Below are the code and all the weights of a small trained network. Each question names an input and a target symbol and asks about switching units off, where a switched-off unit gives its printed mean instead of its output.

import numpy as np


def w(rows, s, z=0):
    codes = np.array(rows[::2]) - 128.0
    scale = np.full(codes.shape[1], s)
    scale[-1] = z or s
    return codes * scale


def norm(h):
    return h / np.sqrt((h * h).mean(-1, keepdims=True) + 1e-5)


def f(y):
    return np.maximum(y, 0)


def softmax(a):
    e = np.exp(a - a.max(-1, keepdims=True))
    return e / e.sum(-1, keepdims=True)


def log_softmax(a):
    a = a - a.max(-1, keepdims=True)
    return a - np.log(np.exp(a).sum(-1, keepdims=True))


def net(x, mask):
    ids = ['ΓΔΛΦΨΩαβεζηθμστ'.index(c) for c in x.split()]
    T = len(ids)
    res = E[ids] + P[:T]
    u = 0
    for l in range(2):
        q, k, v = (norm(res) @ M[l].T for M in (Q, K, V))
        z = softmax(np.where(np.tri(T) > 0, q @ k.T / 2**0.5, -1e9)) @ v
        res = res + np.where(mask[u], z, O[l][:, -1]) @ O[l][:, :-1]
        u += 1
        y = f(norm(res) @ A[l][:, :-1].T + A[l][:, -1])
        res = res + np.where(mask[u : u + 16], y, B[l][:, -1]) @ B[l][:, :-1]
        u += 16
    return log_softmax(norm(res)[-1] @ U[:, :-1].T + U[:, -1])


Q, K, V, O, A, B = {}, {}, {}, {}, {}, {}
E = w([
[162,84,148,184,196,122],'Γ',
[117,110,141,143,59,206],'Δ',
[234,223,222,89,146,49],'Λ',
[125,112,134,115,88,161],'Φ',
[136,96,128,108,88,142],'Ψ',
[136,225,48,184,215,147],'Ω',
[16,114,149,96,246,226],'α',
[93,129,141,134,86,168],'β',
[71,164,252,86,108,139],'ε',
[81,143,75,203,97,118],'ζ',
[20,94,170,151,155,103],'η',
[114,136,135,123,70,155],'θ',
[197,143,133,30,158,192],'μ',
[138,143,48,144,173,150],'σ',
[134,28,93,45,192,153],'τ',
],0.018)
P = w([
[200,175,74,35,244,3],'0',
[237,98,106,155,78,223],'1',
[199,134,117,181,70,228],'2',
[181,157,126,187,67,216],'3',
[157,173,134,183,90,204],'4',
[134,195,128,193,91,194],'5',
],0.0061)
Q[0] = w([
[113,172,113,123,112,249],'0.h0',
[37,60,221,132,83,172],'0.h0',
],0.015)
K[0] = w([
[131,187,3,45,164,67],'0.h0',
[21,101,213,94,109,3],'0.h0',
],0.0059)
V[0] = w([
[110,167,161,174,142,246],'0.h0',
[203,88,148,191,146,139],'0.h0',
],0.012)
O[0] = w([
[116,206,167,55,236,154,173],'0.h0',
[2,154,61,76,182,114,253],'0.h0',
],0.0054,0.0041)
A[0] = w([
[142,53,100,104,157,74,43],'0.n0',
[176,126,111,248,79,54,204],'0.n1',
[62,137,109,4,96,185,64],'0.n2',
[77,122,40,140,37,94,80],'0.n3',
[79,90,189,117,168,107,80],'0.n4',
[32,128,99,203,133,124,98],'0.n5',
[155,145,156,58,69,200,176],'0.n6',
[127,177,69,156,137,84,26],'0.n7',
[91,69,134,93,159,55,4],'0.n8',
[116,104,93,123,44,123,59],'0.n9',
[107,113,241,81,37,126,29],'0.n10',
[101,89,42,80,114,112,175],'0.n11',
[178,119,84,192,166,90,39],'0.n12',
[114,203,140,87,146,86,69],'0.n13',
[202,58,119,198,194,68,19],'0.n14',
[78,66,140,213,164,88,62],'0.n15',
],0.014,0.0024)
B[0] = w([
[179,115,135,108,169,166,161],'0.n0',
[159,181,154,97,32,56,233],'0.n1',
[57,166,130,82,158,218,168],'0.n2',
[42,38,140,121,110,182,209],'0.n3',
[80,111,94,167,148,72,198],'0.n4',
[55,128,140,139,103,75,254],'0.n5',
[73,125,179,77,199,102,194],'0.n6',
[130,181,82,186,87,106,184],'0.n7',
[171,45,90,122,178,80,157],'0.n8',
[43,97,57,110,158,108,180],'0.n9',
[147,200,7,177,177,114,193],'0.n10',
[144,131,129,148,141,211,173],'0.n11',
[149,130,82,154,157,180,202],'0.n12',
[99,175,101,121,107,58,165],'0.n13',
[156,137,158,117,204,232,214],'0.n14',
[80,97,201,139,147,75,233],'0.n15',
],0.022,0.0086)
Q[1] = w([
[160,152,106,132,4,52],'1.h0',
[168,79,220,168,152,61],'1.h0',
],0.036)
K[1] = w([
[57,154,106,79,3,77],'1.h0',
[105,138,169,118,182,19],'1.h0',
],0.035)
V[1] = w([
[11,112,153,167,195,39],'1.h0',
[215,34,98,4,168,156],'1.h0',
],0.013)
O[1] = w([
[228,145,68,165,63,167,251],'1.h0',
[76,254,90,217,59,112,76],'1.h0',
],0.0076,0.011)
A[1] = w([
[151,97,157,138,118,96,88],'1.n0',
[96,118,221,131,94,120,105],'1.n1',
[84,100,209,71,129,123,62],'1.n2',
[160,159,110,114,168,67,61],'1.n3',
[132,112,124,117,120,104,44],'1.n4',
[129,84,189,184,11,141,2],'1.n5',
[130,107,108,115,70,77,85],'1.n6',
[74,148,154,137,143,133,130],'1.n7',
[255,88,105,127,146,219,98],'1.n8',
[138,135,194,152,96,23,72],'1.n9',
[183,182,99,125,117,94,127],'1.n10',
[216,66,145,107,152,238,163],'1.n11',
[128,151,109,158,154,150,188],'1.n12',
[159,208,200,53,121,133,43],'1.n13',
[158,108,147,149,193,169,49],'1.n14',
[91,110,98,117,126,155,133],'1.n15',
],0.021,0.0035)
B[1] = w([
[92,100,132,154,148,158,149],'1.n0',
[146,136,68,129,91,109,182],'1.n1',
[166,155,53,77,126,128,187],'1.n2',
[131,158,102,197,115,175,209],'1.n3',
[155,117,115,135,137,127,147],'1.n4',
[123,167,149,192,3,230,209],'1.n5',
[211,135,140,125,122,144,217],'1.n6',
[172,80,143,105,94,113,250],'1.n7',
[24,242,80,129,121,45,211],'1.n8',
[96,49,171,192,106,58,227],'1.n9',
[78,209,154,134,153,102,191],'1.n10',
[64,238,80,173,127,42,227],'1.n11',
[147,122,110,145,205,144,254],'1.n12',
[126,75,235,75,102,135,176],'1.n13',
[174,158,117,105,130,212,247],'1.n14',
[151,104,175,168,125,106,221],'1.n15',
],0.031,0.0084)
U = w([
[83,210,83,145,151,126,189],'Γ',
[181,117,145,164,180,205,161],'Δ',
[94,60,140,187,154,76,127],'Λ',
[6,90,130,116,129,205,31],'Φ',
[84,112,103,70,110,83,101],'Ψ',
[160,147,157,121,102,91,72],'Ω',
[111,169,254,127,123,100,86],'α',
[111,115,132,101,140,135,86],'β',
[177,113,84,80,123,86,139],'ε',
[121,124,131,110,117,121,40],'ζ',
[114,107,119,103,111,132,85],'η',
[114,145,139,151,39,202,158],'θ',
[129,131,147,130,92,129,105],'μ',
[191,147,116,114,108,100,85],'σ',
[114,142,202,39,131,150,252],'τ',
],0.011,0.003)

Each question gives the input, a string of symbols that net reads in full, and the target symbol t.
The units are the heads (2 rows each of Q, K, V and O) and the neurons (one row each of A and B). Each row of codes is followed by its name. A weight is (code - 128) times the scale printed after its matrix; where a second scale follows, it is the last column's (O, A, B and U).
mask holds one flag per unit, layer by layer, with each layer's heads first. A switched-off unit (its flag False) gives its mean, the last column of its rows in O or B, instead of its output. The means were averaged over made-up inputs and are rounded, as every weight is.
A unit's drop is (log p(t) with every unit on - log p(t) with that unit switched off) / (log p(t) with every unit on - log p(t) with every unit switched off).
The circuit of an input: a set's keep is (log p(t) with only the set's units on - log p(t) with every unit switched off) / (log p(t) with every unit on - log p(t) with every unit switched off). Starting from the 12 units with the biggest drops (on a tie, the unit counted first), units are removed one at a time, each time the one whose removal leaves the highest keep (on an exact tie, the one counted first), for as long as the keep stays at least 0.8.
units of the circuit, in order: the units of the circuit, biggest drop first
most important unit: the unit with the biggest drop
top k neurons: the k neurons with the biggest drops, biggest first
top k neurons in layer l: the k neurons of layer l with the biggest drops, biggest first
drop of u: that unit's drop, to one decimal
input Ψ Γ ζ Γ σ Ψ, target θ: units of the circuit, in order : 0.h0; 1.n5
input β β θ, target α: units of the circuit, in order : 0.h0; 0.n1; 1.n13; 0.n6
input β η ζ Γ Δ, target α: top 3 neurons in layer 0 : 0.n1; 0.n3; 0.n10
input ζ Γ μ, target τ: top 2 neurons in layer 0 : 0.n6; 0.n14
input μ Γ η Λ Λ Δ, target Λ: units of the circuit, in order : 1.n14; 1.n5; 1.n11
input Δ Γ Ψ, target τ: most important unit : 0.h0
input Δ β Γ β, target τ: top 2 neurons : 0.n6; 1.n13
input ζ σ σ Δ, target ε: top 2 neurons : 0.n6; 0.n1
input Γ σ Γ σ, target Δ: top 2 neurons in layer 0 : 0.n1; 0.n15
input β Ψ α τ Γ Ψ, target α: top 2 neurons in layer 1 : 1.n13; 1.n10
input μ Γ ε Λ ζ Γ, target Δ: top 2 neurons in layer 0 : 0.n1; 0.n14
input μ ζ ε Ψ, target Λ: top 2 neurons in layer 0 : 0.n10; 0.n3
input ζ ζ Ψ Λ θ, target ε: top 2 neurons : 0.n1; 0.n3
input σ Γ η Λ β, target Ψ: top neuron in layer 0 : 0.n6
input σ Δ Λ, target α: top 2 neurons : 1.n13; 0.n14
input ζ Λ Δ, target ε: top 2 neurons in layer 0 : 0.n1; 0.n14
input σ ζ ζ Γ θ, target Ψ: top 2 neurons : 0.n6; 0.n1
input ζ η σ ζ Γ σ, target Δ: top 2 neurons in layer 0 : 0.n1; 0.n10
input Γ Γ ζ Γ ζ α, target Φ: top 4 neurons in layer 1 : 1.n11; 1.n8; 1.n9; 1.n7
input Γ η ζ β, target Φ: most important unit : 0.n2
input Δ ε Λ, target α: top 2 neurons in layer 1 : 1.n13; 1.n10
input η Γ Ψ Φ Γ Γ, target Λ: top 3 neurons in layer 0 : 0.n10; 0.n0; 0.n11
input σ η Δ, target Ψ: top 2 neurons in layer 0 : 0.n6; 0.n9
input Δ Γ θ, target τ: drop of 0.h0 : 0.4
input α Γ Γ Γ η, target Λ: drop of 0.h0 : 0.1
input σ ζ Γ α Δ, target Ψ: drop of 1.n6 : 0.0
input Γ ζ Γ Λ β Φ, target Φ: top neuron : 0.n2
input Γ Γ α, target Φ: drop of 0.n8 : 0.2
